Below are the code and all the weights of a small trained network. Each question names an input and a class and asks about switching units off, where a switched-off unit gives its printed mean instead of its output.

import numpy as np


def w(rows, s, z=0):
    codes = np.array(rows[::2]) - 128.0
    scale = np.full(codes.shape[1], s)
    scale[-1] = z or s
    return codes * scale


def norm(h):
    return h / np.sqrt((h * h).mean(-1, keepdims=True) + 1e-5)


def f(y):
    return np.maximum(y, 0)


def log_softmax(a):
    a = a - a.max(-1, keepdims=True)
    return a - np.log(np.exp(a).sum(-1, keepdims=True))


def net(x, mask):
    res = np.array(x, float).reshape(1, 5) / 4 @ E
    u = 0
    for l in range(2):
        y = f(norm(res) @ A[l][:, :-1].T + A[l][:, -1])
        res = res + np.where(mask[u : u + 3], y, B[l][:, -1]) @ B[l][:, :-1]
        u += 3
    return log_softmax(norm(res)[-1] @ U[:, :-1].T + U[:, -1])


A, B = {}, {}
E = w([
[149,126,177,167,104,112,96,115,157,126,107,126],'x0',
[159,154,90,240,87,190,142,159,39,123,125,127],'x1',
[179,59,54,87,151,178,122,143,148,103,44,142],'x2',
[134,62,121,172,102,131,138,100,149,118,181,75],'x3',
[131,101,168,123,72,149,139,97,127,94,199,251],'x4',
],0.011)
A[0] = w([
[118,30,123,17,190,93,97,116,246,114,90,127,114],'0.n0',
[175,46,110,90,88,189,129,126,150,90,89,215,3],'0.n1',
[90,103,204,26,143,85,124,79,213,109,174,158,77],'0.n2',
],0.014,0.0064)
B[0] = w([
[77,79,222,60,76,180,224,50,194,133,1,158,255],'0.n0',
[112,206,76,190,197,51,100,192,84,152,203,26,189],'0.n1',
[68,173,107,119,99,46,44,158,70,114,206,102,225],'0.n2',
],0.0085,0.018)
A[1] = w([
[163,80,92,129,146,141,125,142,141,108,91,152,95],'1.n0',
[135,97,144,113,72,141,112,115,118,87,194,254,17],'1.n1',
[89,123,144,67,151,61,111,122,168,129,166,117,6],'1.n2',
],0.03,0.0019)
B[1] = w([
[168,114,151,104,142,109,95,110,162,137,178,154,155],'1.n0',
[5,143,149,136,85,119,200,125,112,99,94,114,185],'1.n1',
[215,127,93,165,167,147,77,154,119,149,153,124,251],'1.n2',
],0.018,0.021)
U = w([
[252,81,107,105,186,135,68,128,138,161,134,143,3],'0',
[90,146,123,168,120,97,101,157,59,131,151,112,144],'1',
[62,74,169,88,87,145,230,81,135,95,75,180,241],'2',
],0.012,0.0023)

Each question gives the input, the list of numbers given to net, and the class t.
The units are the neurons (one row each of A and B). Each row of codes is followed by its name. A weight is (code - 128) times the scale printed after its matrix; where a second scale follows, it is the last column's (A, B and U).
mask holds one flag per neuron, layer by layer. A switched-off neuron (its flag False) gives its mean, the last column of its row in B, instead of its output. The means were averaged over made-up inputs and are rounded, as every weight is.
A unit's drop is (log p(t) with every unit on - log p(t) with that unit switched off) / (log p(t) with every unit on - log p(t) with every unit switched off).
The circuit of an input: a set's keep is (log p(t) with only the set's units on - log p(t) with every unit switched off) / (log p(t) with every unit on - log p(t) with every unit switched off). Starting from all 6 units, units are removed one at a time, each time the one whose removal leaves the highest keep (on an exact tie, the one counted first), for as long as the keep stays at least 0.8.
circuit, biggest first: the units of the circuit, biggest drop first
most important unit: the unit with the biggest drop
top k neurons: the k neurons with the biggest drops, biggest first
k most important neurons of layer l: the k neurons of layer l with the biggest drops, biggest first
drop when u is switched off: that unit's drop, to one decimal
input [-3,-4,2,-5,-3], class 2: circuit, biggest first : [0.n0]
input [8,0,5,-2,-5], class 2: top 2 neurons : [1.n2, 0.n0]
input [4,-6,-2,-7,8], class 1: 2 most important neurons of layer 1 : [1.n1, 1.n2]
input [-4,0,6,8,-6], class 2: top 2 neurons : [1.n2, 0.n0]
input [6,0,1,-1,-7], class 2: top 3 neurons : [0.n2, 1.n2, 0.n1]
input [-7,7,-4,-6,1], class 2: top 3 neurons : [0.n1, 1.n2, 0.n2]
input [4,-6,-1,-4,-5], class 0: top 2 neurons : [1.n2, 0.n2]
input [5,8,-6,-3,3], class 2: top 2 neurons : [0.n1, 1.n1]
input [7,5,1,-6,-2], class 0: top 2 neurons : [1.n1, 0.n2]
input [-8,0,3,-8,8], class 0: circuit, biggest first : [0.n1, 1.n2]
input [1,4,6,-6,7], class 1: top 2 neurons : [0.n1, 1.n2]
input [4,2,-1,1,6], class 2: top 3 neurons : [1.n1, 0.n2, 1.n2]
input [-8,-4,3,2,7], class 0: top 2 neurons : [0.n1, 1.n2]
input [-2,-7,-6,-7,-8], class 0: most important unit : 1.n2
input [-3,0,2,5,4], class 0: top 3 neurons : [0.n1, 1.n1, 1.n2]
input [-3,4,6,2,5], class 1: drop when 0.n1 is switched off : 4.6
input [-4,5,-4,3,5], class 2: drop when 1.n0 is switched off : 0.0
input [-5,-2,-8,-7,0], class 0: drop when 1.n2 is switched off : 0.8
input [-6,4,8,0,5], class 1: drop when 1.n2 is switched off : 0.5
input [0,5,-6,-7,2], class 2: most important unit : 0.n1
